Below are the code and all the weights of a small trained network. Each question names an input and a target symbol and asks about switching units off, where a switched-off unit gives its printed mean instead of its output.

import numpy as np


def w(rows, s, z=0):
    codes = np.array(rows[::2]) - 128.0
    scale = np.full(codes.shape[1], s)
    scale[-1] = z or s
    return codes * scale


def norm(h):
    return h / np.sqrt((h * h).mean(-1, keepdims=True) + 1e-5)


def f(y):
    return y / 2 * (1 + np.tanh(0.7978845608 * (y + 0.044715 * y**3)))


def softmax(a):
    e = np.exp(a - a.max(-1, keepdims=True))
    return e / e.sum(-1, keepdims=True)


def log_softmax(a):
    a = a - a.max(-1, keepdims=True)
    return a - np.log(np.exp(a).sum(-1, keepdims=True))


def net(x, mask):
    ids = ['ΓΘΞαδεημστφω'.index(c) for c in x.split()]
    T = len(ids)
    res = E[ids] + P[:T]
    u = 0
    for l in range(3):
        q, k, v = (norm(res) @ M[l].T for M in (Q, K, V))
        z = softmax(np.where(np.tri(T) > 0, q @ k.T / 3**0.5, -1e9)) @ v
        res = res + np.where(mask[u], z, O[l][:, -1]) @ O[l][:, :-1]
        u += 1
        y = f(norm(res) @ A[l][:, :-1].T + A[l][:, -1])
        res = res + np.where(mask[u : u + 4], y, B[l][:, -1]) @ B[l][:, :-1]
        u += 4
    return log_softmax(norm(res)[-1] @ U[:, :-1].T + U[:, -1])


Q, K, V, O, A, B = {}, {}, {}, {}, {}, {}
E = w([
[109,196,125,116,172],'Γ',
[101,133,105,117,153],'Θ',
[34,59,87,143,130],'Ξ',
[105,135,121,105,150],'α',
[82,101,106,149,139],'δ',
[96,165,104,126,147],'ε',
[144,147,55,174,121],'η',
[106,203,119,133,167],'μ',
[239,248,173,35,70],'σ',
[99,213,110,105,155],'τ',
[228,106,66,36,42],'φ',
[70,137,174,208,51],'ω',
],0.014)
P = w([
[142,133,245,138,133],'0',
[61,146,55,142,173],'1',
[70,142,66,138,161],'2',
[78,141,67,131,157],'3',
[80,140,75,128,145],'4',
[82,140,81,123,141],'5',
[87,134,90,117,138],'6',
[91,136,91,109,129],'7',
[91,134,97,102,120],'8',
[96,136,106,98,118],'9',
[106,136,112,88,115],'10',
[109,131,117,81,106],'11',
[106,131,121,71,103],'12',
[106,121,121,71,102],'13',
],0.012)
Q[0] = w([
[214,98,160,204,157],'0.h1',
[84,163,71,168,116],'0.h1',
[193,135,136,88,2],'0.h1',
],0.012)
K[0] = w([
[86,135,101,125,247],'0.h1',
[108,139,145,126,47],'0.h1',
[165,75,167,149,154],'0.h1',
],0.016)
V[0] = w([
[2,96,115,105,103],'0.h1',
[202,61,77,181,246],'0.h1',
[85,210,123,250,102],'0.h1',
],0.007)
O[0] = w([
[2,223,104,99,168,96],'0.h1',
[164,84,69,124,204,3],'0.h1',
[54,72,216,187,143,142],'0.h1',
],0.009,0.0047)
A[0] = w([
[128,148,86,66,148,237],'0.n1',
[57,56,54,120,55,2],'0.n2',
[73,194,102,95,171,114],'0.n3',
[121,165,2,162,171,61],'0.n4',
],0.0082,0.0096)
B[0] = w([
[136,91,108,224,98,254],'0.n1',
[249,173,153,156,110,127],'0.n2',
[162,96,132,151,84,166],'0.n3',
[156,140,173,130,52,150],'0.n4',
],0.011,0.0093)
Q[1] = w([
[110,159,163,82,254],'1.h1',
[191,73,29,177,101],'1.h1',
[99,95,109,102,116],'1.h1',
],0.017)
K[1] = w([
[71,124,156,253,134],'1.h1',
[108,164,78,26,124],'1.h1',
[118,81,119,105,126],'1.h1',
],0.021)
V[1] = w([
[123,253,81,160,122],'1.h1',
[130,190,158,120,225],'1.h1',
[84,89,131,137,164],'1.h1',
],0.014)
O[1] = w([
[82,203,156,30,7,131],'1.h1',
[179,93,235,102,97,7],'1.h1',
[108,44,136,147,142,78],'1.h1',
],0.012)
A[1] = w([
[143,132,85,151,250,2],'1.n1',
[146,103,102,174,77,68],'1.n2',
[214,139,171,81,126,76],'1.n3',
[102,55,143,85,136,158],'1.n4',
],0.017,0.0076)
B[1] = w([
[187,125,144,152,3,220],'1.n1',
[209,106,157,176,132,255],'1.n2',
[96,103,80,109,196,137],'1.n3',
[129,97,93,52,62,164],'1.n4',
],0.017,0.0032)
Q[2] = w([
[180,71,176,111,211],'2.h1',
[148,134,167,5,234],'2.h1',
[214,143,188,185,104],'2.h1',
],0.013)
K[2] = w([
[96,170,45,163,30],'2.h1',
[154,83,8,184,48],'2.h1',
[152,231,105,67,130],'2.h1',
],0.013)
V[2] = w([
[67,178,167,241,2],'2.h1',
[52,245,5,145,174],'2.h1',
[208,238,219,90,122],'2.h1',
],0.0094)
O[2] = w([
[165,248,145,156,134,164],'2.h1',
[82,127,61,249,51,2],'2.h1',
[147,148,108,30,58,140],'2.h1',
],0.015,0.0077)
A[2] = w([
[185,159,126,59,57,160],'2.n1',
[172,149,208,190,132,102],'2.n2',
[182,182,153,192,146,2],'2.n3',
[119,145,250,122,130,85],'2.n4',
],0.015,0.0066)
B[2] = w([
[148,3,234,174,55,255],'2.n1',
[99,116,219,205,10,168],'2.n2',
[15,128,164,188,43,157],'2.n3',
[123,248,87,99,250,174],'2.n4',
],0.0082,0.0087)
U = w([
[139,168,173,99,17,120],'Γ',
[143,112,144,99,138,118],'Θ',
[116,72,127,88,116,86],'Ξ',
[127,161,146,136,211,91],'α',
[190,108,191,200,124,108],'δ',
[123,209,165,151,149,42],'ε',
[195,157,20,143,131,253],'η',
[193,186,161,100,160,82],'μ',
[99,89,126,109,156,113],'σ',
[105,65,104,120,52,42],'τ',
[48,38,112,136,115,56],'φ',
[4,157,152,148,116,227],'ω',
],0.015,0.0057)

Each question gives the input, a string of symbols that net reads in full, and the target symbol t.
The units are the heads (3 rows each of Q, K, V and O) and the neurons (one row each of A and B). Each row of codes is followed by its name. A weight is (code - 128) times the scale printed after its matrix; where a second scale follows, it is the last column's (O, A, B and U).
mask holds one flag per unit, layer by layer, with each layer's heads first. A switched-off unit (its flag False) gives its mean, the last column of its rows in O or B, instead of its output. The means were averaged over made-up inputs and are rounded, as every weight is.
A unit's drop is (log p(t) with every unit on - log p(t) with that unit switched off) / (log p(t) with every unit on - log p(t) with every unit switched off).
The circuit of an input: a set's keep is (log p(t) with only the set's units on - log p(t) with every unit switched off) / (log p(t) with every unit on - log p(t) with every unit switched off). Starting from the 12 units with the biggest drops (on a tie, the unit counted first), units are removed one at a time, each time the one whose removal leaves the highest keep (on an exact tie, the one counted first), for as long as the keep stays at least 0.8.
circuit, biggest first: the units of the circuit, biggest drop first
top k neurons: the k neurons with the biggest drops, biggest first
k most important neurons of layer l: the k neurons of layer l with the biggest drops, biggest first
input φ ε Ξ, target η: circuit, biggest first => (0.h1)
input η Ξ μ α Ξ ε φ τ σ, target δ: circuit, biggest first => (0.h1, 0.n1, 1.h1)
input η ε ε ε η σ Θ, target δ: circuit, biggest first => (0.h1, 1.h1)
input ε η φ ε μ, target μ: top 2 neurons => (0.n1, 0.n4)
input η ε τ Γ Θ η η φ σ φ ω η ε, target δ: circuit, biggest first => (0.h1, 1.h1, 1.n1)
input α φ Θ δ φ ω η ε η, target φ: 2 most important neurons of layer 0 => (0.n1, 0.n3)
input ε α μ Ξ ε, target μ: circuit, biggest first => (1.h1, 0.n1, 2.h1)
input ε Θ η Ξ τ Θ μ δ η η φ, target μ: circuit, biggest first => (2.h1, 1.h1, 0.h1, 0.n1)
input η η τ σ Γ τ η α ε, target δ: circuit, biggest first => (0.h1, 1.h1)
input η η η φ Γ φ α δ η μ, target δ: top 3 neurons => (0.n1, 1.n1, 2.n2)
input ε ε α ε η φ τ, target μ: 2 most important neurons of layer 0 => (0.n1, 0.n4)
input ε η σ τ δ, target Γ: top 2 neurons => (2.n1, 1.n2)
input η Γ Γ ε η η ε α Γ, target δ: top 3 neurons => (1.n1, 2.n2, 0.n2)
input τ δ η η, target Γ: circuit, biggest first => (1.h1)
input η α α τ ω Γ Θ, target ω: 3 most important neurons of layer 2 => (2.n3, 2.n1, 2.n2)
input η φ η Γ η ε ε η ε φ Θ Γ ε α, target δ: top 2 neurons => (0.n1, 1.n1)
input α Ξ α ε δ ε, target φ: top 2 neurons => (0.n1, 1.n3)
input σ η Ξ η η, target Γ: top 2 neurons => (0.n3, 0.n4)
input η η ε δ μ, target δ: top 2 neurons => (1.n1, 2.n2)
input Ξ η Γ ω ε σ τ μ η, target ω: top neuron => (1.n1)
input η Θ Ξ τ Γ, target δ: circuit, biggest first => (0.h1, 1.h1, 1.n1)
input η σ η ε Ξ φ σ φ Γ Ξ, target η: top 2 neurons => (0.n1, 2.n1)
input α ω ω Θ δ η δ ω Ξ δ η Γ τ, target ω: 3 most important neurons of layer 1 => (1.n3, 1.n2, 1.n1)
input ε φ φ ε Θ η η, target μ: top 3 neurons => (0.n1, 0.n4, 1.n4)
input η ε τ φ δ δ Γ Ξ α Θ, target δ: top 2 neurons => (0.n1, 1.n1)
input ε δ ε τ ε Θ φ μ, target η: top 2 neurons => (1.n2, 1.n1)
input η η η, target δ: top 2 neurons => (1.n1, 0.n1)
input η ε η η δ τ, target δ: circuit, biggest first => (0.h1)
